Each row has a name. After each piece below comes the name of the row it's from. Each question is about the rows just above it.

pevup:  10  75 -24 106 -24  15
kuno:  -1 -24  75 106  -2 -39
mukap:   75  108   41  -11 -107   52
Which row holds  75 -24 106?
pevup
Where do  75 106 appear?
kuno

dur:   93   94   92  -88 -101  -91
lekud:  23  49 -26 -27  -9  -8
pevup:  33  33  33 -20 -23 -20
suze: 33 33 33 49 54 50
33 33 49 54 50
suze
Which row holds 33 33 49?
suze
 33  33  33 -20 -23 -20
pevup
Where do -27  -9  -8 appear?
lekud

suze:  13 -26  33  -2  45 -20 -63  -1 -18 -38  17   0 -26  13 -52 -20  -9  15  14   4  32 -12 -53  15  -6  12 -13 -68  16  44  46  21  12  37 -18 -28  26  66 -72  51  41 -21  21  -6  45 -35  12  21 -66 -28
pevup:  22  12 -62  49   7 -15 -35 -16  71  21 -93 -48  18 -36  -1   4  -4  23   4 -40 -76 -41  60  33  36  16  42 -51  -4 -14   4  17   2  16 -23 -11  21   3 -22   5   6  -1  10 -11  17 -22   1  19 -17   5
Zava: -25  36 -62  49   7 -15 -35 -16  71  21 -93 -48  18 -36  -1   4  -4  23   4 -40 -76 -41  60  33  36   2  -4  16  42 -14  17   4 -51  16 -23 -11  21   3 -22   5   6  -1  10 -11  17 -38  91  -4 -25  92
 36  16  42 -51  -4 -14   4  17   2
pevup
21 12
suze
-25  36 -62  49   7 -15 -35 -16  71  21 -93 -48  18 -36  -1   4  -4  23   4 -40 -76 -41  60  33  36   2  -4  16  42 -14  17   4 -51  16 -23 -11  21   3 -22   5   6  -1  10 -11  17 -38  91  -4 -25  92
Zava

gesop: -17  28  20  54   6  68  31  19  61
kuno:   -5   12   23    4   -2 -116    3  -24   -9
suze:    2    4   12   23 -116   -2    1   -3    6
Diri:  30 -31 -10  77 -56 -70 -25  28 -42
  12   23    4   -2 -116    3  -24   -9
kuno
-56 -70 -25
Diri
  12   23    4   -2 -116
kuno
The row with 31 19 is
gesop

Zava: -84  -4  18  37  34 -98
piru: -58   0  19  62  14 -70
buk: -63  25  33  14  62 -73
lekud: -51   3  19  62  32 -76
The row with 62 14 is
piru
Where do -58   0  19  62  14 appear?
piru
-63  25  33
buk
-58   0  19  62  14 -70 is in which row?
piru
  0  19  62  14 -70
piru
-63  25  33  14  62
buk

solep: -86  58 -60 -55 -96  66
dur: -105   71  -75  -67 -122   63
suze: -56  57  57  96 -59  56
Zava:  84 -56  57 -59  56  96
Which row holds -56  57 -59  56  96?
Zava
 96 -59  56
suze
 58 -60 -55 -96
solep
The row with  84 -56  57 -59  56  96 is
Zava

gesop: -99 -27   9  29   1   1 -65 -14  60 -16   1  62  33 -73 -18 -65  97 -32  21  -5 -43  21  -8  17  82 -31 -73 -49 -20  13 -31  42   6  37  44  93   4 110 -23  37  55  26 -19 -37  57   7 -46  40  97  94   5  29
dur:  19 -17 -39 -38   1   1 -70 -15  64 -17  -2  67  35 -78 -19 -70 103 -34  22  -5 -46  22  -9  18  87 -33 -78 -52 -21 -27 -33  45   7  39  47 100  -8 118 -24  39  59 -53 -20  75  61   7 -49  42 103 101   5  30
mukap:  62  16  -6 -18   0  -1  40   8 -37  10   1 -39 -20  46  11  40 -60  20 -13   3  27 -13   5 -10 -51  19  45  31  12  16  19 -26  -4 -23 -27 -58   5 -68  14 -23 -34  31  12 -44 -35  -4  28 -25 -60 -59  -3 -18
Zava: -99 -27   9  29   1   1 -65 -14  60 -16  -2  62  33 -73 -18 -65  97 -32  21  -5 -43  21  -8  17  82 -31 -73 -49 -20 -26 -31  42   6  37  44  93  -8 110 -23  37  55 -50 -19  70  57   7 -46  40  97  94   5  29
solep:  40  11  -4 -12   0  -1  27   6 -24   6   1 -25 -13  30   7  27 -39  13  -8   2  17  -8   3  -7 -33  12  30  20   8  10  13 -17  -3 -15 -18 -38   3 -45   9 -15 -23  20   8 -29 -23  -3  19 -16 -39 -38  -2 -12
buk:   94   25   -9  -28   -1   -1   62   13  -57   15    2  -59  -31   70   17   62  -92   30  -20    4   41  -20    8  -16  -78   29   69   47   19   24   29  -40   -6  -35  -42  -89    7 -104   22  -35  -53   47   18  -66  -54   -6   43  -38  -92  -89   -5  -27
pevup: -15  -4   1   5   0   0 -10  -2   9  -2   0  10   5 -11  -3 -10  15  -5   3  -1  -7   3  -1   3  13  -5 -11  -8  -3  -4  -5   7   1   6   7  15  -1  17  -4   6   9  -8  -3  11   9   1  -7   6  15  15   1   4
piru: -110  -30   10   33    1    1  -73  -15   66  -18   -2   69   37  -82  -20  -73  108  -35   23   -5  -48   23   -9   19   91  -34  -81  -55  -22  -28  -35   47    7   41   49  104   -9  123  -26   41   62  -55  -21   78   64    8  -51   44  108  105    5   32
kuno:  46  12  -4 -14   0  -1  30   6 -28   7   1 -29 -15  34   8  30 -45  15 -10   2  20 -10   4  -8 -38  14  34  23   9  12  14 -20  -3 -17 -20 -43   4 -51  11 -17 -26  23   9 -33 -27  -3  21 -18 -45 -44  -2 -13
Diri:  62  16  -6 -18   0  -1  40   8 -37  10   1 -39 -20  46  11  40 -60  20 -13   3  27  -7  -8   3 -51  19  45  31  12  16  19 -26  -4 -23 -27 -58   5 -68  14 -23 -34  31  12 -44 -35  -4  28 -25 -60 -27  -1  -8
Where do  19 -16 -39 -38 appear?
solep
 30 -20   4
buk
-8  3 -7
solep
Which row holds -15  -4   1   5   0   0 -10  -2   9  -2   0  10   5 -11  -3 -10  15  -5   3  -1  -7   3  -1   3  13  -5 -11  -8  -3  -4  -5   7   1   6   7  15  -1  17  -4   6   9  -8  -3  11   9   1  -7   6  15  15   1   4?
pevup
The row with -78 -19 is
dur

kuno:   3  37   1   1   7   8  35  17  16 -58
mukap: -26  28  20  20 -49   5 123 -68 114 -83
Diri:   8  36 -13   4  -1  -1  -7  -2 -10   0
Zava:  -2  28 -26  28  21  20 -10 -41  16 -37
The row with  8 35 is
kuno
-26  28  21  20 is in which row?
Zava
Where do  3 37  1 appear?
kuno
 -2  28 -26  28  21  20
Zava
 28 -26  28  21  20 is in which row?
Zava

